a =
[[157 132 107 121 128]
 [118 129 145 134 124]
 [121 130 136 125 137]]
a[-3][-5]: 157
a[-3]: [157, 132, 107, 121, 128]
a[-1][2]: 136
a[-3][-2]: 121
a[-1][-5]: 121
a[2]: [121, 130, 136, 125, 137]

A = [118 153 116 130 113 125 126 124 127]
A[-9] => 118
A[-6] => 130
A[7] => 124
A[-5] => 113

data =
[[135, 144, 139, 130, 142, 144],
 [120, 142, 128, 141, 135, 141],
 [127, 135, 142, 135, 131, 137],
 [112, 114, 136, 137, 119, 123],
 [134, 143, 138, 128, 145, 145],
 [122, 133, 135, 124, 126, 138],
 [115, 127, 124, 149, 122, 122],
 [136, 152, 128, 147, 133, 134],
 [118, 141, 137, 143, 131, 142],
 [121, 143, 106, 154, 134, 127],
 [131, 146, 114, 153, 140, 126],
 [121, 141, 127, 138, 137, 141],
 [129, 130, 142, 128, 129, 134],
 [104, 113, 135, 133, 124, 131],
 [124, 154, 118, 156, 127, 132]]
Indices start at 0.
(0, 0): 135
(5, 2): 135
(10, 4): 140
(2, 4): 131
(12, 2): 142
(3, 2): 136
(2, 2): 142
(12, 1): 130
(11, 4): 137
(10, 5): 126
(11, 1): 141
(13, 1): 113
(13, 3): 133
(3, 3): 137
(8, 5): 142
(10, 0): 131
(1, 0): 120
(14, 5): 132
(13, 5): 131
(2, 3): 135
(11, 2): 127
(7, 1): 152
(4, 1): 143
(5, 0): 122
(14, 3): 156
(11, 3): 138
(13, 4): 124
(0, 1): 144
(12, 4): 129

arr =
[[126 134 111 125 126 139]
 [135 132 123 141 118 115]
 [136 130 120 128 116 136]
 [134 125 138 139 115 113]
 [147 127 132 120 125 118]
 [118 134 126 136 115 123]
 [148 117 143 136 119 140]
 [136 116 128 133 132 125]
 [135 122 126 130 124 115]
 [120 126 139 136 142 125]
 [133 132 123 129 129 122]
 [129 133 127 114 133 125]
 [128 125 147 152 124 135]]
arr[0][-6] => 126
arr[7][3] => 133
arr[9][2] => 139
arr[-6] => [136, 116, 128, 133, 132, 125]
arr[11][0] => 129
arr[-13][4] => 126
arr[2][-3] => 128
arr[-2][-3] => 114
arr[4][5] => 118
arr[-11][5] => 136
arr[10][-6] => 133
arr[12][5] => 135
arr[-13][-4] => 111
arr[-5][4] => 124
arr[-12][5] => 115
arr[-8] => [118, 134, 126, 136, 115, 123]
arr[2] => [136, 130, 120, 128, 116, 136]
arr[:, 5] => [139, 115, 136, 113, 118, 123, 140, 125, 115, 125, 122, 125, 135]
arr[-4] => [120, 126, 139, 136, 142, 125]
arr[-12][0] => 135
arr[9][5] => 125
arr[8] => [135, 122, 126, 130, 124, 115]
arr[6] => [148, 117, 143, 136, 119, 140]
arr[:, -3] => [125, 141, 128, 139, 120, 136, 136, 133, 130, 136, 129, 114, 152]
arr[0][3] => 125
arr[:, -2] => [126, 118, 116, 115, 125, 115, 119, 132, 124, 142, 129, 133, 124]
arr[10][-4] => 123

W =
[[129 121 131 127 129 132 115 132 119 125 132 123 136 120]
 [114 134 127 126 148 112 125 129 129 131 146 120 121 131]
 [125 136 107 124 139 127 127 125 125 120 154 125 112 133]
 [132 120 128 125 131 131 107 133 120 120 128 137 131 127]
 [127 127 129 121 127 126 145 136 146 125 121 133 122 117]
 [124 133 121 127 128 123 121 130 125 126 140 130 123 133]]
Indices start at 0.
(0, 0) -> 129
(1, 2) -> 127
(0, 11) -> 123
(4, 8) -> 146
(3, 11) -> 137
(4, 13) -> 117
(5, 12) -> 123
(1, 6) -> 125
(2, 8) -> 125
(2, 4) -> 139
(0, 13) -> 120
(5, 6) -> 121
(1, 10) -> 146
(1, 1) -> 134
(1, 3) -> 126
(0, 10) -> 132
(1, 12) -> 121
(5, 3) -> 127
(5, 4) -> 128
(4, 3) -> 121
(3, 10) -> 128
(5, 1) -> 133
(5, 9) -> 126
(2, 5) -> 127
(3, 3) -> 125

grid =
130	136	138	123	121	121	139	143	138	149	134
128	113	115	123	141	137	114	124	138	124	121
grid[0,0]: 130
grid[0,5]: 121
grid[1,8]: 138
grid[0,4]: 121
grid[1,2]: 115
grid[:, 3]: [123, 123]

x =
array([[105, 129, 130, 121, 117, 112, 128, 138],
       [116, 140, 129, 117, 135, 122, 137, 126],
       [133, 126, 139, 109, 137, 122, 122, 124],
       [130, 135, 145, 119, 126, 126, 121, 135],
       [138, 128, 121, 126, 138, 156, 121, 126],
       [131, 125, 126, 112, 130, 114, 126, 128]])
Indices start at 0.
(0, 0)	105
(5, 3)	112
(0, 1)	129
(2, 3)	109
(3, 3)	119
(4, 7)	126
(3, 6)	121
(2, 7)	124
(3, 0)	130
(1, 6)	137
(2, 0)	133
(1, 3)	117
(4, 4)	138
(2, 2)	139
(5, 0)	131
(1, 0)	116
(4, 0)	138
(4, 6)	121
(0, 5)	112
(4, 3)	126
(2, 6)	122
(1, 7)	126
(5, 7)	128
(5, 2)	126
(4, 1)	128

m =
[[126 132 141 119 133 123 134 134 121 137 110 129 105 131]
 [131 137 134 114 129 112 136 132 118 146 117 126 104 129]
 [125 121 127 137 126 145 122 125 135 116 130 129 141 128]
 [131 127 116 132 124 126 125 124 132 124 144 132 144 125]
 [126 134 141 118 133 119 135 134 119 139 111 128 103 131]
 [135 138 127 114 125 114 134 130 119 147 122 135 110 127]
 [120 125 141 131 136 131 130 132 127 123 117 130 120 132]
 [130 134 138 116 128 126 132 132 120 143 109 122 105 130]
 [135 137 131 112 124 124 132 130 119 149 112 126 106 128]
 [134 133 129 117 122 134 128 128 124 142 115 131 115 127]
 [122 129 136 129 137 115 134 133 125 125 127 130 120 131]
 [134 139 131 112 126 115 135 131 117 150 115 126 104 128]
 [119 121 130 141 136 125 128 129 133 110 139 129 141 130]
 [120 123 132 138 137 122 129 130 131 114 137 124 136 130]
 [129 122 119 136 122 143 120 122 137 118 138 130 149 125]]
Indices start at 0.
row 0 col 0 = 126
row 2 col 4 = 126
row 6 col 4 = 136
row 2 col 5 = 145
row 3 col 9 = 124
row 2 col 1 = 121
row 7 col 5 = 126
row 7 col 0 = 130
row 3 col 6 = 125
row 6 col 5 = 131
row 7 col 3 = 116
row 3 col 7 = 124
row 0 col 13 = 131
row 8 col 6 = 132
row 11 col 5 = 115
row 7 col 6 = 132
row 14 col 7 = 122
row 6 col 7 = 132
row 2 col 8 = 135
row 10 col 1 = 129
row 0 col 9 = 137
row 3 col 10 = 144
row 10 col 7 = 133
row 11 col 1 = 139
row 5 col 1 = 138
row 4 col 2 = 141
row 0 col 11 = 129
row 1 col 5 = 112
row 3 col 2 = 116
row 12 col 0 = 119
row 5 col 12 = 110
row 8 col 3 = 112
row 13 col 0 = 120
row 5 col 13 = 127
row 9 col 6 = 128
row 1 col 13 = 129
